Below is a small trained network, with its code and all its weights. Each question gives an input and a class and asks what happens when units are switched off, that is, made to give their printed mean instead of their output.

import numpy as np


def w(rows, s, z=0):
    codes = np.array(rows[::2]) - 128.0
    scale = np.full(codes.shape[1], s)
    scale[-1] = z or s
    return codes * scale


def f(y):
    return np.maximum(y, 0)


def log_softmax(a):
    a = a - a.max(-1, keepdims=True)
    return a - np.log(np.exp(a).sum(-1, keepdims=True))


def net(x, mask):
    res = np.array(x, float).reshape(1, 4) / 4 @ E
    y = f(res @ A[0][:, :-1].T + A[0][:, -1])
    res = res + np.where(mask, y, B[0][:, -1]) @ B[0][:, :-1]
    return log_softmax(res[-1] @ U[:, :-1].T + U[:, -1])


A, B = {}, {}
E = w([
[108,126,102,135,134,130,144,113,105],'x0',
[188,121,132,111,162,185,142,35,248],'x1',
[76,183,171,104,192,65,160,146,167],'x2',
[84,169,62,145,125,142,75,178,186],'x3',
],0.016)
A[0] = w([
[50,178,165,87,160,47,186,142,165,110],'N1',
[108,132,140,149,65,48,109,217,32,112],'N2',
[169,135,99,101,135,142,155,12,198,186],'N3',
[137,67,82,167,37,170,95,123,119,75],'N4',
[45,149,93,189,121,187,62,168,156,6],'N5',
[172,103,182,105,125,52,164,101,44,7],'N6',
[135,83,97,107,74,176,116,142,120,112],'N7',
[167,67,162,113,161,144,183,90,61,82],'N8',
[138,120,144,149,61,186,109,129,101,36],'N9',
[97,155,22,126,98,96,66,150,173,21],'N10',
],0.011,0.0022)
B[0] = w([
[196,207,108,60,9,114,215,58,153,218],'N1',
[164,81,10,141,254,173,145,163,206,252],'N2',
[144,129,108,106,247,181,95,170,127,246],'N3',
[126,231,75,51,75,70,218,63,143,204],'N4',
[110,86,239,109,72,153,101,208,106,192],'N5',
[63,95,177,116,119,115,45,216,78,200],'N6',
[203,155,87,81,114,56,157,148,132,177],'N7',
[94,113,216,45,123,105,119,146,90,202],'N8',
[190,191,159,71,119,103,151,70,107,172],'N9',
[48,82,228,105,96,129,59,154,129,193],'N10',
],0.0095,0.021)
U = w([
[108,115,86,156,197,202,119,112,164,250],'0',
[121,199,148,133,60,78,206,60,133,66],'1',
[52,102,246,139,99,120,74,131,95,50],'2',
],0.011,0.0013)

Each question gives the input, the list of numbers given to net, and the class t.
The units are the neurons (one row each of A and B). Each row of codes is followed by its name. A weight is (code - 128) times the scale printed after its matrix; where a second scale follows, it is the last column's (A, B and U).
mask holds one flag per neuron, in row order. A switched-off neuron (its flag False) gives its mean, the last column of its row in B, instead of its output. The means were averaged over made-up inputs and are rounded, as every weight is.
A unit's drop is (log p(t) with every unit on - log p(t) with that unit switched off) / (log p(t) with every unit on - log p(t) with every unit switched off).
The circuit of an input: a set's keep is (log p(t) with only the set's units on - log p(t) with every unit switched off) / (log p(t) with every unit on - log p(t) with every unit switched off). Starting from all 10 units, units are removed one at a time, each time the one whose removal leaves the highest keep (on an exact tie, the one counted first), for as long as the keep stays at least 0.8.
units of the circuit, in order: the units of the circuit, biggest drop first
top k neurons: the k neurons with the biggest drops, biggest first
drop when u is switched off: that unit's drop, to one decimal
input [-8,6,7,1], class 1: units of the circuit, in order => (N1)
input [5,0,-2,-1], class 1: top 3 neurons => (N2; N3; N10)
input [2,-5,1,8], class 2: top 2 neurons => (N5; N10)
input [-6,-2,5,5], class 1: top 4 neurons => (N1; N6; N3; N8)
input [1,6,-7,-6], class 1: top 4 neurons => (N2; N4; N8; N9)
input [-8,-8,-5,8], class 0: top 3 neurons => (N2; N8; N6)
input [-7,-1,-4,5], class 2: top 3 neurons => (N1; N10; N5)
input [-2,-7,-8,2], class 1: top 4 neurons => (N4; N3; N9; N7)
input [0,2,-4,-5], class 2: units of the circuit, in order => (N1; N2)
input [-6,-3,-4,0], class 1: top 4 neurons => (N3; N4; N9; N7)
input [1,-7,7,-2], class 0: top 2 neurons => (N2; N4)
input [1,-6,-5,8], class 2: top 3 neurons => (N5; N10; N3)
input [8,-4,5,6], class 2: top 4 neurons => (N10; N5; N4; N3)
input [-2,-5,-2,8], class 2: units of the circuit, in order => (N5)
input [-2,2,0,-3], class 2: drop when N2 is switched off => 3.4
input [-8,-3,-7,-6], class 1: drop when N3 is switched off => 0.0
input [4,-8,6,2], class 0: drop when N2 is switched off => 3.5
